[-14  -2  64  33  47  -8 -36 -19 -63  -6  -3  -1 -28 -26 -85  13  17   2
   7  36  -8  -4  13  18 -12  12  -1 -41  11 -20  14  27  28  17] => q756
[-14  -7  63  32  57  -8 -49 -13 -60 -12   9   2 -29 -23 -82  -2  21   5
  -6  38 -13   0   8  26   5  23 -19 -39  -7 -32   9  18  21  18] => q821
[ -7  -8  59  32  54  -1 -40 -16 -57 -16  11  10 -30 -19 -76  -1  19   7
  -6  45   6   8   7  26   2  27 -20 -42 -12 -32  11  16  19  16] => q3
[-13  -2  55  40  55   8 -37 -23 -47 -13  -6  15 -29 -28 -84  12  22  -3
  -3  43  16   2  12  16  -2  40 -17 -27  11 -17  25  33  23  30] => q961
[ 18   9 -13  32 -11  40 -25 -17  48 -19 -24  93   8 -41   4  54  18   2
   5  16 -14  17  -4 -56   0  59 -25  -7  16  25  69  53 -10  32] => q492
[-12  -4  58  46  50   4 -46 -15 -58 -16  -6  14 -23 -27 -86  14  21  -8
   9  40   8  -6  11  11  -5  26 -14 -29  13 -16  17  29  26  22] => q756
[-12   0  62  31  50 -10 -24 -26 -54 -15   4   2 -30 -18 -78  14  23   6
  -1  45   2   3  13  18  -7  17 -13 -33   9 -21  16  29  26  29] => q961
[ 15  23  -9  31  -2  38 -19 -16  51 -14 -18  79   9 -43   2  47  16   1
   3  13 -25  17  -7 -57   3  56 -31  -2  12  31  59  41 -10  28] => q322
[-24   6  60  29  61 -14 -23 -17 -50 -14   5 -22 -32 -24 -87  -5  22   0
  -3  27  17  -3   7  22  -4  32 -17 -44   4 -14   4  30  30  13] => q194
[ 17  23   1  34 -11  32 -43  -4  44 -11 -22  85  24 -50 -11  61  16  13
   9  25 -32  21  -6 -71   6  47  -7 -20  18  18  71  49 -12  34] => q756
[ 27  21 -14  31 -16  41 -26 -10  27 -23 -16  98  15 -52  -3  58  19   9
   3   6 -28  25  -5 -64   5  52 -31  -7  13  15  87  61 -20  21] => q193
[  9  -2   1 -17 -20  23  23 -35 -55 -31   5  53   9 -31  -3   2  21  26
   6   5 -20 -20   6  -5  25  22 -16 -38 -27 -14  30  91 -50   5] => q3
[  4  -1   6 -18  -4  11  35 -30 -68 -33  16  35  15 -18  -9   0  18  19
   1  -3 -52 -36  11  -1  19   9  -2 -41 -40  -7  24 110 -48   1] => q460
[-14   1  61  33  50  -8 -21 -39 -66 -19   1   6 -27 -25 -80  15  23   5
  11  45   8  -2  15  14 -16  16 -21 -32  18 -22  11  27  29  25] => q961
[ -6  -1  68  35  61  -7 -48 -15 -59 -10   9  11 -24 -22 -86   2  24   0
  -7  50  -7  -1   7  23   0  16 -21 -39 -11 -25   5  21  22  31] => q322
[  2   8   0 -18 -10  18  35 -42 -67 -38   2  44  16 -29 -17  -3  28  14
  17   8 -14 -22  -1 -11  23  26 -18 -50 -25  -9  32 100 -51  10] => q438
[  5   9   9 -19  -8  16  16 -41 -57 -35   3  51  16 -31  -7   5  29  15
   8  11 -31 -22   3  -4  28  22 -16 -39 -25 -14  23  96 -53   8] => q322
[  3  -8   0 -13  -8   6  28 -30 -69 -31   5  38  10 -21 -15  -6  22  13
   4  -3 -39 -38  12   0  15  11  -4 -49 -41 -10  25 110 -48   3] => q492
[  4  -2  -1  -8   0  12  33 -29 -76 -36  11  42   8 -21 -14  -2  28  14
   5  -2 -42 -38  17  -1  12   7 -12 -40 -39  -9  33 106 -48   1] => q460
[ 10  -1  -5 -21 -13  -6  15 -39 -59 -24   4  35   6 -22  -7  -5  29  21
  -1   0 -41 -31  19  -2  12   9 -11 -46 -38 -14  52 101 -48  -6] => q194
[-11 -11  68  32  57  -2 -31  -9 -65   1  10  -1 -31 -15 -89   4  24   3
  -6  45   1   4  17  30  -8  21 -20 -43  -8 -33   9  30  26  17] => q547
[ 17  27  -2  28  -6  21 -36 -19  37 -14 -17  81  11 -45 -16  53  28  10
   7  27 -31  34  -9 -67   2  49 -31 -20  14  10  84  48 -12  38] => q438
[ 23  15  -6  27 -22  29 -33 -14  41 -21 -19  90  18 -46   5  57  26   5
   5  19 -16  25  -1 -63   3  56 -24 -11  15  22  86  59 -14  25] => q194
[ 34  34 -16  26 -12  36 -42 -22  39 -13 -25  93  12 -47   6  57  25   2
   0  26 -14  23  -1 -59   2  46 -31 -12   5   8  86  51 -20  35] => q812
[  9   9   3  -6 -15  10  30 -35 -61 -31   8  36  10 -19  -9  -3  22  14
   7   8 -37 -34  18  -4  20  15 -13 -47 -39  -9  35 108 -48   3] => q547
[ -7   1  61  35  64   5 -46 -21 -57 -16   4   3 -30 -24 -84   7  17   1
 -12  38   6   0   5  27   6  32 -25 -34  -8 -30   8  28  22  20] => q812
[  4  24   2 -13  -6  18  22 -43 -59 -33   3  41  12 -36 -14   4  28  13
  10   6 -23 -24   6  -9  15  23 -22 -44 -30 -14  25 106 -50   2] => q812
[-10   0  62  39  56   7 -39 -17 -56  -8  -3   0 -31 -23 -85   9  22  -9
  -4  40  10   9  14  17  -6  32 -20 -30   6 -24  13  31  26  23] => q812
[ -9  -4  60  35  56  -5 -36 -22 -67 -21   9   7 -26 -26 -87   0  19   2
   0  43   8   4   3  22   3  26 -26 -42  -5 -24  21  20  23  24] => q438
[ 18  10  -8  30 -17  30 -34  -8  36 -18 -21  82  15 -47  -4  52  26   4
   6  16 -13  26   0 -65   8  59 -23  -1  14  19  89  58 -16  24] => q194
[ 13  20  -9  29  -3  51 -12 -17  52 -19 -19  90   4 -41   2  52  18   8
   1  17  -4  21  -6 -51   2  67 -28  -3  16  30  68  53  -6  29] => q961
[  5  -5   0 -18  -6  19  23 -28 -62 -30   2  57  10 -25  -9   9  19  21
   8  -9 -38 -34  13  -8  13   8  -3 -40 -25  -8  42  97 -41  -6] => q756
[-14 -13  58  44  60   4 -45 -19 -57 -15  -7  14 -26 -22 -88  10  25 -16
   2  40  15   0   9  14  -5  35 -16 -31  11 -19  12  30  26  32] => q492
[  6   2  -1 -13  -9   8  32 -24 -66 -29   7  29  11 -18  -7  -5  17   9
   8   2 -48 -33  13  -6  12  10  -2 -44 -38  -7  40 108 -52   4] => q194
[-13 -12  55  40  54  -5 -44 -21 -64 -13   0   9 -25 -25 -77   8  24 -16
   3  38   0   3  17  16  -6  28 -14 -30  11 -25  16  15  26  19] => q821
[ -8   7  67  33  54  -2 -42 -26 -57 -11   2   3 -28 -24 -81   7  16  -7
  -3  42   0   0  17  19  -9  19 -20 -37   7 -27   9  26  23  20] => q812
[ 25   6  -6  35 -22  40 -30 -16  31 -13 -24  93  18 -48  -3  59  21   4
   5  17 -26  15  11 -62   7  58 -29 -14  16  14  83  63 -18  23] => q547
[ 29  20 -14  23  -6  27 -34 -20  34 -24 -19  89  15 -39   6  60  28   2
   1  25 -19  21  -5 -62   6  48 -25 -21   7  11  89  55 -13  38] => q194
[  3   0   3 -10  -4  27  19 -28 -67 -30  -2  44   1 -24 -11   4  18  12
  10  -3 -42 -38  17   6  15  18  -7 -44 -23  -9  28 110 -46   1] => q756
[  2   1  -3  -5   5  24  23 -38 -59 -35   1  43   8 -25 -11   5  18   7
  -2   3 -37 -37  19   6  17  32 -11 -43 -24 -12  24 112 -46  13] => q961
[  9  -4   8 -19  -6  12  18 -29 -61 -24   2  66  11 -28 -11   2  28  15
  -2   0 -46 -34  20  -3   7  10 -12 -41 -33 -10  35 104 -46   5] => q322
[  8  -5  -6 -18  -2   6  30 -28 -67 -24   2  50  -1 -20 -17  -2  28  16
   2  -6 -39 -27  17  -4   7   8 -19 -45 -33 -13  56  97 -46   4] => q438
[ 11  -4  -6 -11  -6  16  30 -35 -67 -37   9  57   5 -20  -4   1  23  19
   2  -2 -42 -30  21  -6   5   6 -23 -45 -25 -15  36  95 -47  -7] => q193
[ -5  -9   6 -11   5  24  24 -31 -69 -28   3  33   2 -21 -17  -4  22   5
   3  -5 -46 -26   9   9  23  37  -4 -41 -31 -10  27 103 -48  -4] => q821
[-11  -3  63  47  50   7 -34 -28 -58  -8  -4  16 -31 -24 -87  14  26 -16
   6  45   7  -4  17  15  -7  27 -23 -34  15 -22  24  25  25  26] => q547
[  2   2   3 -17  -1  10  33 -39 -70 -38   4  54   9 -20 -17  -4  25   6
  11  -2 -35 -33  15 -11  11   7 -16 -54 -21 -11  44  93 -47   6] => q438
[ 34  24 -20  22  -8  27 -22 -23  35 -25 -20  96  18 -39   9  68  21   8
  -4  21 -27  21  -6 -60   2  49 -27 -21  15   9  84  54 -18  29] => q193
[  9  -5  -8 -19   0   9  32 -28 -62 -26   7  49   5 -16 -12  -3  25  23
  -8  -4 -41 -29  17  -4   8  12 -12 -40 -34 -15  43 102 -49  -5] => q193
[  8  10   7 -12 -11  12  21 -37 -59 -33   5  43   9 -27  -9   0  21  11
   6  -2 -35 -28  20 -10  14   4 -17 -45 -26 -13  36  91 -46  -5] => q812
[  8 -11   1 -19 -15  20  24 -38 -59 -30   5  53   3 -16  -1  -5  19  14
   2   0 -41 -25  20  -2  12  15 -12 -45 -29 -16  34  92 -47  -4] => q3
[  9   6   2  -4 -11   0  21 -21 -57 -32   7  37  13 -22 -10  -4  12  17
   5   8 -43 -43  18   1  20  10   7 -40 -42  -1  43 107 -52  -2] => q756
[ 10   0  -5 -11  -4   9  44 -21 -64 -34  14  41   4 -16 -10   0  18  22
  -7  -1 -50 -32  17   1  13  12 -13 -44 -39 -11  34 114 -52   0] => q193
[-12  -9  57  25  63  -1 -33 -13 -56  -8  14   6 -34 -19 -80   3  20  18
 -14  46  -3   2  14  30  -3  18 -23 -36 -10 -36   8  30  22  27] => q961
[ -7  -9  61  29  56   3 -43 -22 -57 -19  11  14 -32 -18 -78   3  18   7
  -9  42   2   5   4  28   4  30 -26 -31  -7 -33  10  23  21  20] => q3
[-21   8  58  37  66   4 -24 -14 -65 -17   6  -9 -30 -28 -96  -8  16  -1
  -5  26  11  -4   7  19   4  33 -18 -41   9 -22   3  34  20  18] => q193
[ 20  13  -2  32 -15  28 -40 -22  43 -12 -21  87  15 -51  -6  61  19  10
   5  29 -31  21  -4 -60   4  53 -22 -21  17  12  68  53 -15  39] => q492
[-17  -8  61  44  63   8 -39 -25 -65 -16  -1   9 -28 -22 -87  11  30  -3
   5  42  -1   0  13  17 -11  33 -24 -29  11 -21   5  35  25  22] => q460
[  5  -6   7  -9  -7  30  30 -37 -63 -30   0  45  -1 -15  -7   8  28  11
   2   0 -39 -29  15   9  23  27 -15 -42 -26 -14  31 111 -45   2] => q547
[-11  -9  59  40  51  -6 -43 -37 -66 -22 -10  13 -21 -24 -81  17  24 -11
  13  36   5  -9   8  14 -12  26 -19 -35  20 -21   5  27  26  23] => q492
[ 21  17  -4  25 -18  26 -30 -11  29 -18 -25  93  15 -49 -14  49  26   6
  10  18 -14  28  -4 -65   3  53 -28 -16  15  17  95  55 -17  29] => q438
[-21  -2  58  40  54  -7 -37 -21 -55 -17   0  11 -22 -25 -82   3  26 -19
   6  33  11  -5  11   8  -5  25 -18 -34  18 -18   8   9  26  18] => q821
[-13   8  62  44  58   8 -37 -23 -57 -10   0  -1 -31 -27 -91  15  24 -22
   0  42   8   6   9  14  -5  30 -26 -26  12 -24  12  29  23  30] => q812
[ 31  21  -5  24  -9  31 -35 -20  36 -18 -22 100  19 -44   3  60  25   5
   3  27 -29  20  -4 -66   8  43 -27 -16   9  17  80  49 -17  42] => q322
[ 19  19   0  33 -11  41 -43 -10  43 -14 -20  96  22 -51  -5  66  18  13
   9  25 -27  23 -13 -65   9  51  -8 -20  16  17  72  44 -12  29] => q756
[ 17  14  -3  35 -10  26 -42 -16  43 -10 -23  86  17 -51 -11  57  25  14
   5  23 -20  21  -6 -64   2  51 -18 -20  15  15  64  48 -10  38] => q492
[ 28  17 -16  25  -7  33 -30 -18  44 -21 -18 100  12 -40   9  59  18   1
  -1  19 -14  23  -5 -58   2  53 -27  -6  12  12  82  37 -12  29] => q3
[ 27   8  -7  30 -20  41 -32 -14  31 -17 -16  92  15 -49  -2  51  18   4
   4  12 -16  29   1 -68   9  52 -25 -14  10  18  87  45 -13  26] => q3
[  6  -1   7 -12 -17  23  36 -37 -56 -28  -2  54   8 -26 -13   5  25  23
  12   9 -28 -32  12  -3  19  28 -20 -47 -28 -10  38 108 -52  -4] => q547
[ 18  10   3  34   0  58 -34 -25  29 -24 -18  96   4 -44  -5  59  23   8
   6  15 -27  23  -4 -54   8  63 -27  -5  17  24  78  57  -7  29] => q460
[-17   6  67  38  60  -3 -40  -9 -60 -17   1 -12 -28 -34 -95   4  13   5
   1  30   6   0  12  21   7  38  -4 -44   3 -14  15  47  27  16] => q756
[  4   2  -3 -14  -5  27  34 -38 -71 -35   5  44   0 -25  -9   8  25  20
  -1 -10 -45 -26   5   6  19  19 -16 -42 -23 -19  22 107 -47   0] => q193
[  8   2   3 -10 -19   7  27 -26 -63 -36  11  36  14 -21  -4  -2  13  17
   8   6 -42 -37  16   0  21   6   6 -45 -40  -2  32 105 -47  -1] => q756
[  8  -2   2 -12  -7  12  26 -31 -68 -35  12  46  11 -23  -6   1  23  13
   0  -3 -42 -39  21   0  19   7  -8 -42 -32  -6  35 105 -49   2] => q460
[-14 -12  61  33  52   2 -35 -18 -64 -14  -1  -1 -32 -29 -89  -4  17   3
  -5  30  12   6  15  23   3  42 -15 -40   0 -25  15  33  23  13] => q3
[ 13  -6  -4 -12 -23   7  26 -31 -59 -35   7  41   7 -20   2  -9  17  27
   0   2 -42 -28  19   1  20  13  -7 -46 -44 -13  34  98 -50  -4] => q3
